Each row has a name. After each piece below comes the name of the row it's from, unless a question asks for something else. Each question is about the rows just above it.

D: [173 123  72 153 123 103 150  62 174 146 121 142 153 102  88 133 130  92
 154 105 102 103 121 121 125 105  73  83 174]
K: [123 103 150  62 174 146 121 142 153 102  88 132 153 102  88 113 130  92
 154 105 102 103 121 121 125 105  73 106 130]
Y: [173 123  72 153 123 103 150  62 174 146 121 142 153 102  88 133 130  92
 154 105 102 103 121 121 125 105  73 106 130]
[173 123  72 153 123 103 150  62 174 146 121 142 153 102  88 133 130  92
 154 105 102 103 121 121 125 105  73  83 174] | D
Which row holds [173 123  72 153 123 103 150  62 174 146 121 142 153 102  88 133 130  92
 154 105 102 103 121 121 125 105  73 106 130]? | Y

T: [128 128 123 136 134 135 124 122 139 130 127 138 124 131 121 125 133 130
 133 132 129 115 120 139 127 125 120 131 129 125 122 134 104 127 129 123
 124 121 139 135 135 114 135 138 118 121 112 135 130 135 133 131 118 119
 129 141]
H: [129 128 124 135 134 134 124 121 139 129 126 138 124 131 121 126 134 131
 132 133 130 114 121 139 126 125 121 131 129 126 121 134 104 128 129 124
 125 120 139 135 135 114 135 136 120 127 117 129 119 115 130 122 146 123
 127 138]
Q: [136 112 117 122 125 133 135 134 114 128 114 136 130 155 141 138 135 105
 151 120 140 121 107 136 157 155 110 138 147 125 116 132  97 117  97 103
 134 137 151 130 142 107 158 143  93 109  83 131 112 129 124 133 144 104
  93 182]
B: [123 122 123 139 130 132 126 122 129 131 131 135 127 140 128 124 134 119
 139 131 125 119 116 138 140 135 108 132 127 118 128 138 111 121 124 115
 126 125 142 127 134 115 134 142 117 124 112 134 124 123 133 125 133 121
 130 140]
L: [148 122 123 105 125 130 135 141 120 122 106 133 128 135 136 145 127 122
 133 116 149 126 124 126 134 139 144 132 152 143 111 116 109 130 103 125
 134 137 133 136 135 120 154 123 103 109  99 125 121 147 116 141 124 110
  88 173]
F: [137 113 117 121 126 133 134 134 116 128 112 138 128 152 139 139 135 108
 148 120 141 119 108 137 153 151 114 138 147 127 114 132  95 119  98 105
 133 135 150 132 142 107 157 142  92 108  83 132 114 132 124 135 139 104
  93 183]
E: [130 118 128 118 118 122 137 139 104 127 124 118 134 141 145 135 126 111
 136 118 131 143 125 118 149 148 124 130 135 127 132 124 144 122 103  97
 134 137 151 117 126 135 134 127 123 129 126 120 115 115 120 125 153 127
 110 139]
A: [129 128 124 135 134 134 124 121 139 129 126 138 124 131 121 126 134 131
 132 133 130 114 121 139 126 125 121 120 132 108 123 126 137 127 129 124
 125 120 139 135 135 114 135 136 118 121 112 135 130 136 132 132 118 120
 129 140]
W: [124 124 123 139 131 133 126 121 132 131 129 136 126 137 126 125 134 123
 137 131 126 118 117 139 135 132 111 132 127 120 126 137 108 123 126 117
 126 123 141 131 135 114 135 141 117 123 112 135 126 127 134 127 128 120
 130 140]
P: [124 122 123 139 130 133 127 122 130 131 130 135 127 140 128 124 134 120
 139 131 126 120 116 138 140 135 108 132 126 118 127 138 111 121 124 115
 127 124 142 128 135 116 134 141 117 124 113 134 125 123 133 126 134 121
 130 140]
V: [121 119 124 137 126 129 129 125 120 131 131 129 130 144 134 125 133 113
 141 128 123 127 116 133 147 141 106 132 126 117 132 138 122 119 120 112
 128 130 140 122 132 120 133 142 119 127 116 131 120 116 132 123 144 123
 127 139]
J: [123 118 125 133 123 127 131 130 114 131 130 126 131 144 139 127 130 111
 141 125 124 132 118 129 149 145 109 132 127 118 133 135 130 118 117 111
 131 135 136 119 130 125 132 138 121 129 119 128 118 112 128 121 150 125
 123 137]
[132 127 120 126 137 108 123] | W
Which row holds this, read backwards? [123 128 141 113 133] | V
What are the next 2 entries after [130 125]? | [132 138]
[134 125 123] | P
Give the next 2 entries after [ 97 103 134 137 151]. | [130 142]
Which row holds this, read backwards? [127 123 146] | H
[133 113 141 128 123 127 116 133 147 141 106] | V

G: [141 104 138 113 115 143 160 133 155 130 121 119 147 116 102  99 110 126
 144 150 138 133 122  85 116 163 127]
U: [133 123 133 144 138 106 125 133 123 131 144 138 106 137 112 137 128 133
 133 133 149 123 137 137 127 127 147]
N: [138 151 109 144 130 130 130 134 120 133 153 137 100 143 103 135 117 131
 148 138 165 120 146 132 113 133 122]
R: [151 137 141 126 124 152 144 150 154 136 132 142 127 124  71 112 107 139
 122 158 155 120 146 101  98 147 139]
X: [130 143 114 139 131 129 125 133 123 131 144 138 106 137 112 137 128 133
 133 133 149 123 132 137 127 127 147]
Z: [137 151 111 142 130 125 127 141 114 127 149 129 106 146 115 138 114 137
 134 134 162 117 128 132 116 130 122]
The next 2 entries after [139 131 129 125 133 123 131]: | [144 138]
[130 143 114 139 131 129 125 133 123 131 144 138 106 137 112 137 128 133
 133 133 149 123 132 137 127 127 147] | X
[151 137 141 126 124 152 144 150 154 136 132 142 127 124  71 112 107 139
 122 158 155 120 146 101  98 147 139] is in which row? | R
[133 123 133 144 138 106 125 133 123 131 144 138 106 137 112 137 128 133
 133 133 149 123 137 137 127 127 147] | U
The row with [138 106 125] is | U

nube: [ 82 145 125 195]
noz: [ 79 154 145 194]
mupum: [152  92 186 135]
sunu: [ 92 152 186 135]
fivob: [ 79 154 145 195]
[ 92 152] is in which row? | sunu
[ 82 145 125 195] | nube
[ 79 154 145 194] | noz
[194 145] is which row, read backwards? | noz

C: [142 110 128 171 137  93 169 136 149 117 133 134 106 144  94 136 137 118
 125 140 144 115 149 139 122 132 132 148 107 120 156 135  74 111  96 141
 139 108 149 114 121 146 124 102 100 145 117 143  85 109 116 120 133 149
 109 154 128 154 160  94 143 136 143 139]
M: [135 121 108  89 158 131 128 156 143 110 148 138 135 106 121 120 149 109
 142 113 154 126 128 109 109 110  86 131 154 115  84 153 108 139 109 164
 101 154 178  95 161 144 105 114 133  80 141 142  72 140 106 118 142 105
 131 150 125 159 163 121  94 127 111 146]
S: [147 103 121 130 119 119 139 125 154 115 130 117 103 139 120 144 130 143
  62 135 197 101 132 139 135 114 135 126 101 159 115 122 114 177 148 133
 148 134 150 132 110 151 119 151 100 145 111 144  85 127 121 149 144 134
 103 100 114 117 124 108 135 130 116 140]
Which row holds [147 103 121 130 119 119 139 125 154 115 130 117 103 139 120 144 130 143
  62 135 197 101 132 139 135 114 135 126 101 159 115 122 114 177 148 133
 148 134 150 132 110 151 119 151 100 145 111 144  85 127 121 149 144 134
 103 100 114 117 124 108 135 130 116 140]? | S
Which row holds [141 142  72 140 106 118 142]? | M

nuve: [146 122 100 171  97 117  99 151 110 161 136 113 124 159  94 146 116 113
 150 109 100 165]
Bozu: [ 85 121 139 106 119 124 156 116 158 124 108 125 127 123 180 131 118 130
 126 135 155  84]
Zube: [150 138 154 102 175 137 133 114 126 103 124 145 131 107 123 116 141 130
 113 139 126 141]
feraz: [102 117 139 125 117 111 139 129 156 145  92 117 124 146 167 136 113 104
 142 124 133 125]
rofot: [ 77 115 144 105 117 116 160 117 169 132  90 121 125 132 196 142  94 117
 132 134 155  89]
kamed: [156 126  97 173 102 123 116 156 101 155 147 116 127 153  80 139 125 120
 145 111  98 168]
sel: [ 79 111 131 126  98 109 148 128 166 152  86 111 122 151 186 155  89 105
 146 123 143 105]
Deno: [ 77 115 144 105 117 116 160 117 169 132  90 121 125 132 196 142 102 117
 132 134 155  89]
Kob: [122 136 170  75 183 137 157 100 148  90 111 148 133  94 161 113 136 134
 106 149 149 109]
[103 124 145 131 107 123] is in which row? | Zube
Which row holds [ 77 115 144 105 117 116 160 117 169 132  90 121 125 132 196 142 102 117
 132 134 155  89]? | Deno
Which row holds [141 116 123 107 131 145 124] read backwards? | Zube
What are the next 2 entries after [156 116]? | [158 124]
The next 2 entries after [113 136]: | [134 106]

Mato: [126 128 127 129 128 128 126 128 129 126 128 126 122 121 125 123 129 128
 129 128 128 126 132 126]
Vulim: [131 106  99 153  98  87 123 108  92 137 143  95 155 149 113 145 162 109
  94  90 120 104 100 114]
rav: [119 122 122 142 115 115 129 124 115 134 140 119 120 116 125 126 141 119
 116 121 120 123 123 127]
Boman: [122 126 123 142 120 118 128 129 120 133 140 120 123 118 125 126 141 125
 122 123 125 123 127 126]
legev: [114 105 123 154 106 114 136 106 109 143 153 113 129 121 126 138 154 109
 104 105 115 123 118 132]
Vugi: [115 102 127 140 127 120 133 103 115 137 140 115 136 129 129 139 140 113
 109 105 120 126 117 130]
beraz: [126 128 125 128 129 127 123 129 130 123 127 125 121 121 123 121 129 129
 130 127 128 123 132 123]
zomoz: [126 126 129 125 127 127 131 128 124 132 126 130 136 134 132 134 122 128
 126 127 128 131 120 131]
nare: [115 102 124 140 127 120 133 103 115 137 140 115 136 129 129 139 140 113
 109 105 120 123 117 130]
ravad: [123 128 125 157  94  74 131 146  81 147 146 110 161 166 129 153 165 117
 100 120 122 116  89 120]
Reg: [115 102 124 140 114 120 133 103 115 137 140 115 136 129 125 139 140 113
 109 105 120 123 117 130]
gonot: [128 128 128 125 129 129 127 127 129 126 125 129 128 128 126 138 109 104
 105 115 154 128 128 127]
Where do [130 123] appear? | beraz
The row with [115 102 127 140 127 120 133 103 115 137 140 115 136 129 129 139 140 113
 109 105 120 126 117 130] is | Vugi
[123 128 127 130 129 129 121 123 121 121 125 127] is which row, read backwards? | beraz
[125 127 123] is which row, read backwards? | beraz
Give the next 2 entries after [155 149 113 145 162 109  94  90 120 104]. | [100 114]
Which row holds this, read backwards? [115 105 104 109 154 138 126] | legev
Where do [115 102 124 140 114 120 133 103 115 137 140 115 136 129 125 139 140 113
 109 105 120 123 117 130] appear? | Reg

pamu: [ 94 113  75  79  72 111]
zoki: [114  75  75  79  72 111]
Fozev: [180  75  79 106 107 129]
Give the next 2 entries after [75 75 79]. | [ 72 111]
The row with [113  75] is | pamu
Where do [ 79 106 107] appear? | Fozev
[114  75  75  79  72 111] | zoki
Give the next 2 entries after [ 75  79 106]. | [107 129]
Give the next 2 entries after [180  75  79]. | [106 107]

